Below are the code and all the weights of a small trained network. Each question names an input and a target symbol and asks about switching units off, where a switched-off unit gives its printed mean instead of its output.

import numpy as np


def w(rows, s, z=0):
    codes = np.array(rows[::2]) - 128.0
    scale = np.full(codes.shape[1], s)
    scale[-1] = z or s
    return codes * scale


def norm(h):
    return h / np.sqrt((h * h).mean(-1, keepdims=True) + 1e-5)


def f(y):
    return np.maximum(y, 0)


def softmax(a):
    e = np.exp(a - a.max(-1, keepdims=True))
    return e / e.sum(-1, keepdims=True)


def log_softmax(a):
    a = a - a.max(-1, keepdims=True)
    return a - np.log(np.exp(a).sum(-1, keepdims=True))


def net(x, mask):
    ids = ['ΘΠγδηλμξψ'.index(c) for c in x.split()]
    T = len(ids)
    res = E[ids] + P[:T]
    u = 0
    for l in range(2):
        r = norm(res)
        for j in range(3):
            rows = slice(4 * j, 4 * j + 4)
            q, k, v = (r @ M[l][rows].T for M in (Q, K, V))
            z = softmax(np.where(np.tri(T) > 0, q @ k.T / 4**0.5, -1e9)) @ v
            o = O[l][rows]
            res = res + np.where(mask[u + j], z, o[:, -1]) @ o[:, :-1]
        u += 3
        y = f(norm(res) @ A[l][:, :-1].T + A[l][:, -1])
        res = res + np.where(mask[u : u + 16], y, B[l][:, -1]) @ B[l][:, :-1]
        u += 16
    return log_softmax(norm(res)[-1] @ U[:, :-1].T + U[:, -1])


Q, K, V, O, A, B = {}, {}, {}, {}, {}, {}
E = w([
[141,71,167,177,6],'Θ',
[214,24,175,109,133],'Π',
[124,84,41,109,131],'γ',
[114,171,190,141,158],'δ',
[135,212,181,156,195],'η',
[90,148,207,145,133],'λ',
[157,222,167,172,188],'μ',
[33,141,82,241,150],'ξ',
[109,176,188,143,160],'ψ',
],0.018)
P = w([
[60,83,131,161,254],'0',
[148,162,72,159,163],'1',
[152,161,91,172,137],'2',
[132,164,124,147,142],'3',
[132,158,129,131,128],'4',
[128,156,139,122,116],'5',
[133,152,140,109,107],'6',
[138,158,137,95,99],'7',
[149,167,133,80,91],'8',
[153,176,139,75,84],'9',
[152,190,151,61,73],'10',
[130,150,152,65,90],'11',
],0.011)
Q[0] = w([
[116,201,232,232,112],'L0H0',
[193,184,135,130,147],'L0H0',
[104,132,90,199,152],'L0H0',
[127,125,252,111,94],'L0H0',
[131,84,220,133,89],'L0H1',
[221,69,124,99,143],'L0H1',
[122,103,105,153,74],'L0H1',
[84,137,148,163,161],'L0H1',
[116,86,203,114,102],'L0H2',
[178,76,48,100,152],'L0H2',
[152,220,152,17,117],'L0H2',
[65,120,114,217,135],'L0H2',
],0.011)
K[0] = w([
[69,91,56,11,75],'L0H0',
[81,102,191,133,99],'L0H0',
[80,137,92,86,128],'L0H0',
[128,114,129,111,61],'L0H0',
[108,148,93,144,183],'L0H1',
[101,122,144,41,85],'L0H1',
[125,115,79,96,108],'L0H1',
[103,63,126,196,153],'L0H1',
[150,104,100,134,47],'L0H2',
[142,180,70,115,190],'L0H2',
[171,131,153,67,117],'L0H2',
[135,99,139,171,169],'L0H2',
],0.011)
V[0] = w([
[102,139,51,117,145],'L0H0',
[91,74,77,89,90],'L0H0',
[130,120,77,101,74],'L0H0',
[117,81,127,64,62],'L0H0',
[249,199,225,3,75],'L0H1',
[117,197,41,88,166],'L0H1',
[93,126,107,2,12],'L0H1',
[77,201,134,87,114],'L0H1',
[128,140,94,102,211],'L0H2',
[120,118,59,11,198],'L0H2',
[96,150,20,182,113],'L0H2',
[190,227,178,240,140],'L0H2',
],0.0081)
O[0] = w([
[186,139,165,122,64,144],'L0H0',
[141,230,101,120,90,126],'L0H0',
[136,153,144,163,114,121],'L0H0',
[197,200,114,74,95,98],'L0H0',
[41,87,164,129,144,48],'L0H1',
[141,208,83,117,253,141],'L0H1',
[56,104,143,2,80,1],'L0H1',
[121,166,178,117,128,121],'L0H1',
[56,53,200,137,86,111],'L0H2',
[124,86,138,149,54,48],'L0H2',
[135,114,89,45,134,120],'L0H2',
[79,81,112,141,128,210],'L0H2',
],0.0061,0.007)
A[0] = w([
[60,114,145,79,181,5],'L0N0',
[55,139,105,126,91,45],'L0N1',
[108,106,181,110,141,4],'L0N2',
[135,144,7,117,148,240],'L0N3',
[58,123,163,138,109,103],'L0N4',
[156,199,158,126,150,126],'L0N5',
[202,154,133,178,181,246],'L0N6',
[47,183,91,137,104,76],'L0N7',
[109,184,88,117,111,97],'L0N8',
[79,176,135,149,117,13],'L0N9',
[117,145,203,110,140,98],'L0N10',
[123,90,139,164,185,92],'L0N11',
[206,95,137,99,140,103],'L0N12',
[145,66,140,92,160,119],'L0N13',
[116,122,72,127,141,84],'L0N14',
[66,170,86,166,102,228],'L0N15',
],0.015,0.0026)
B[0] = w([
[62,142,104,53,70,143],'L0N0',
[241,97,54,230,156,137],'L0N1',
[203,188,130,133,52,133],'L0N2',
[57,87,183,94,152,177],'L0N3',
[239,171,131,120,120,137],'L0N4',
[117,102,236,63,116,205],'L0N5',
[55,111,149,124,33,252],'L0N6',
[219,144,130,196,236,136],'L0N7',
[140,71,144,142,254,154],'L0N8',
[146,89,159,197,247,146],'L0N9',
[132,121,213,65,163,146],'L0N10',
[76,132,169,117,65,165],'L0N11',
[126,87,186,249,166,151],'L0N12',
[233,111,220,159,122,159],'L0N13',
[98,93,196,94,165,145],'L0N14',
[202,110,234,190,185,163],'L0N15',
],0.0086,0.015)
Q[1] = w([
[91,163,211,87,124],'L1H0',
[123,68,127,114,187],'L1H0',
[145,60,156,58,151],'L1H0',
[112,107,197,117,129],'L1H0',
[155,133,114,162,220],'L1H1',
[214,148,126,119,194],'L1H1',
[100,115,216,8,165],'L1H1',
[145,148,238,158,93],'L1H1',
[63,96,201,142,64],'L1H2',
[48,55,69,130,98],'L1H2',
[185,126,173,172,193],'L1H2',
[134,189,38,164,140],'L1H2',
],0.013)
K[1] = w([
[207,100,124,123,161],'L1H0',
[215,170,148,130,144],'L1H0',
[223,133,184,100,159],'L1H0',
[203,93,162,103,180],'L1H0',
[153,221,117,89,166],'L1H1',
[190,229,228,97,111],'L1H1',
[151,76,119,29,81],'L1H1',
[100,121,162,162,83],'L1H1',
[140,142,95,37,27],'L1H2',
[203,56,141,182,84],'L1H2',
[41,243,103,129,129],'L1H2',
[107,88,87,254,114],'L1H2',
],0.012)
V[1] = w([
[98,157,141,24,14],'L1H0',
[193,153,174,104,124],'L1H0',
[34,65,124,36,44],'L1H0',
[71,178,111,106,165],'L1H0',
[156,117,133,57,28],'L1H1',
[74,77,59,78,117],'L1H1',
[82,125,121,113,153],'L1H1',
[158,165,188,155,56],'L1H1',
[153,173,204,139,7],'L1H2',
[195,66,174,170,49],'L1H2',
[121,119,121,138,114],'L1H2',
[103,176,161,96,82],'L1H2',
],0.013)
O[1] = w([
[49,169,135,139,63,71],'L1H0',
[175,135,173,153,43,142],'L1H0',
[5,118,98,115,108,135],'L1H0',
[128,192,113,148,169,68],'L1H0',
[45,87,179,80,166,119],'L1H1',
[102,189,118,146,161,94],'L1H1',
[125,161,112,165,127,128],'L1H1',
[129,65,119,78,148,181],'L1H1',
[172,187,112,93,145,249],'L1H2',
[162,169,86,130,125,210],'L1H2',
[153,117,130,155,132,125],'L1H2',
[154,157,133,91,122,177],'L1H2',
],0.013)
A[1] = w([
[163,62,110,111,121,52],'L1N0',
[73,141,165,111,78,93],'L1N1',
[93,107,109,176,82,2],'L1N2',
[65,36,126,63,180,38],'L1N3',
[66,55,92,127,148,144],'L1N4',
[161,79,104,127,131,86],'L1N5',
[162,95,124,143,7,107],'L1N6',
[80,124,106,136,74,39],'L1N7',
[141,151,144,77,126,227],'L1N8',
[123,137,160,55,103,215],'L1N9',
[65,35,127,104,159,94],'L1N10',
[164,137,171,123,103,13],'L1N11',
[109,33,153,160,158,209],'L1N12',
[145,184,74,108,103,98],'L1N13',
[145,109,246,153,123,146],'L1N14',
[140,118,85,141,38,103],'L1N15',
],0.013,0.0049)
B[1] = w([
[103,153,183,173,146,158],'L1N0',
[149,147,146,72,182,150],'L1N1',
[131,81,138,106,100,131],'L1N2',
[57,5,143,36,209,154],'L1N3',
[149,119,141,66,135,149],'L1N4',
[98,149,167,139,174,153],'L1N5',
[165,223,116,152,80,174],'L1N6',
[229,98,118,98,150,131],'L1N7',
[158,107,130,114,165,208],'L1N8',
[137,87,152,91,214,221],'L1N9',
[128,69,94,68,128,155],'L1N10',
[143,133,177,159,82,165],'L1N11',
[82,132,110,46,131,200],'L1N12',
[164,53,63,115,97,138],'L1N13',
[76,166,130,143,48,254],'L1N14',
[158,199,58,142,101,141],'L1N15',
],0.011,0.013)
U = w([
[85,35,74,68,173,151],'Θ',
[150,28,159,177,37,2],'Π',
[81,237,125,138,214,81],'γ',
[68,146,119,151,102,123],'δ',
[52,153,154,204,161,132],'η',
[92,152,118,141,122,42],'λ',
[126,115,127,229,243,127],'μ',
[182,153,1,115,149,169],'ξ',
[76,138,108,148,94,120],'ψ',
],0.0096,0.005)

Each question gives the input, a string of symbols that net reads in full, and the target symbol t.
The units are the heads (4 rows each of Q, K, V and O) and the neurons (one row each of A and B). Each row of codes is followed by its name. A weight is (code - 128) times the scale printed after its matrix; where a second scale follows, it is the last column's (O, A, B and U).
mask holds one flag per unit, layer by layer, with each layer's heads first. A switched-off unit (its flag False) gives its mean, the last column of its rows in O or B, instead of its output. The means were averaged over made-up inputs and are rounded, as every weight is.
A unit's drop is (log p(t) with every unit on - log p(t) with that unit switched off) / (log p(t) with every unit on - log p(t) with every unit switched off).
k most important neurons: the k neurons with the biggest drops, biggest first
k most important neurons of layer l: the k neurons of layer l with the biggest drops, biggest first
which heads matter: for each layer, one digit per head in row order, 1 if its drop is at least 0.15 and else 0, layers parted by /
drop of u: that unit's drop, to one decimal
input η λ ψ, target η: 2 most important neurons -> [L0N11 L0N3]
input δ μ Π μ μ, target Π: 2 most important neurons -> [L0N3 L0N5]
input ξ γ η, target ξ: 3 most important neurons of layer 0 -> [L0N12 L0N6 L0N13]
input ξ μ Θ δ Θ γ γ Θ, target Θ: which heads matter -> 001 / 110
input η ξ Θ Θ γ μ, target Θ: 4 most important neurons -> [L0N6 L0N13 L0N1 L0N8]
input Π Θ Θ μ ψ, target Θ: which heads matter -> 001 / 010
input γ δ η λ ψ Θ Θ δ γ, target γ: 4 most important neurons -> [L0N13 L0N5 L0N1 L0N10]
input γ γ λ, target γ: 3 most important neurons -> [L0N3 L0N12 L0N6]
input ξ Θ Θ η, target Θ: which heads matter -> 001 / 010
input η λ γ ξ γ Θ γ, target ξ: which heads matter -> 101 / 101
input Π Θ γ γ γ Θ γ, target ξ: 4 most important neurons of layer 0 -> [L0N5 L0N6 L0N11 L0N1]
input η Π δ η Θ, target ξ: which heads matter -> 010 / 001
input Θ γ Θ, target Θ: which heads matter -> 011 / 110
input γ γ γ λ, target γ: 3 most important neurons of layer 0 -> [L0N3 L0N12 L0N13]
input η μ λ, target η: 2 most important neurons of layer 1 -> [L1N9 L1N12]
input Θ γ ξ γ, target μ: 4 most important neurons -> [L0N15 L0N7 L0N5 L0N12]
input Π η η δ Θ ψ η, target Θ: which heads matter -> 001 / 011
input γ δ ψ γ, target γ: 2 most important neurons -> [L0N3 L0N5]
input γ γ Θ γ ψ Π γ γ Π γ, target Π: 4 most important neurons -> [L0N13 L0N6 L0N12 L0N5]
input Θ γ μ, target Θ: 2 most important neurons -> [L0N6 L0N3]
input δ γ Π, target Π: most important neuron -> [L0N12]
input μ δ ξ γ γ γ ψ, target γ: which heads matter -> 110 / 110
input μ λ γ Π γ, target Π: 3 most important neurons -> [L0N13 L0N12 L0N6]
input ξ η δ, target ξ: most important neuron of layer 1 -> [L1N13]
input η μ δ, target η: 2 most important neurons of layer 1 -> [L1N9 L1N12]
input γ δ Π η Π δ γ μ Θ ψ Θ ξ, target μ: most important neuron -> [L0N7]
input η η Π, target Π: most important neuron of layer 0 -> [L0N11]
input η η δ, target η: drop of L0N9 -> 0.3
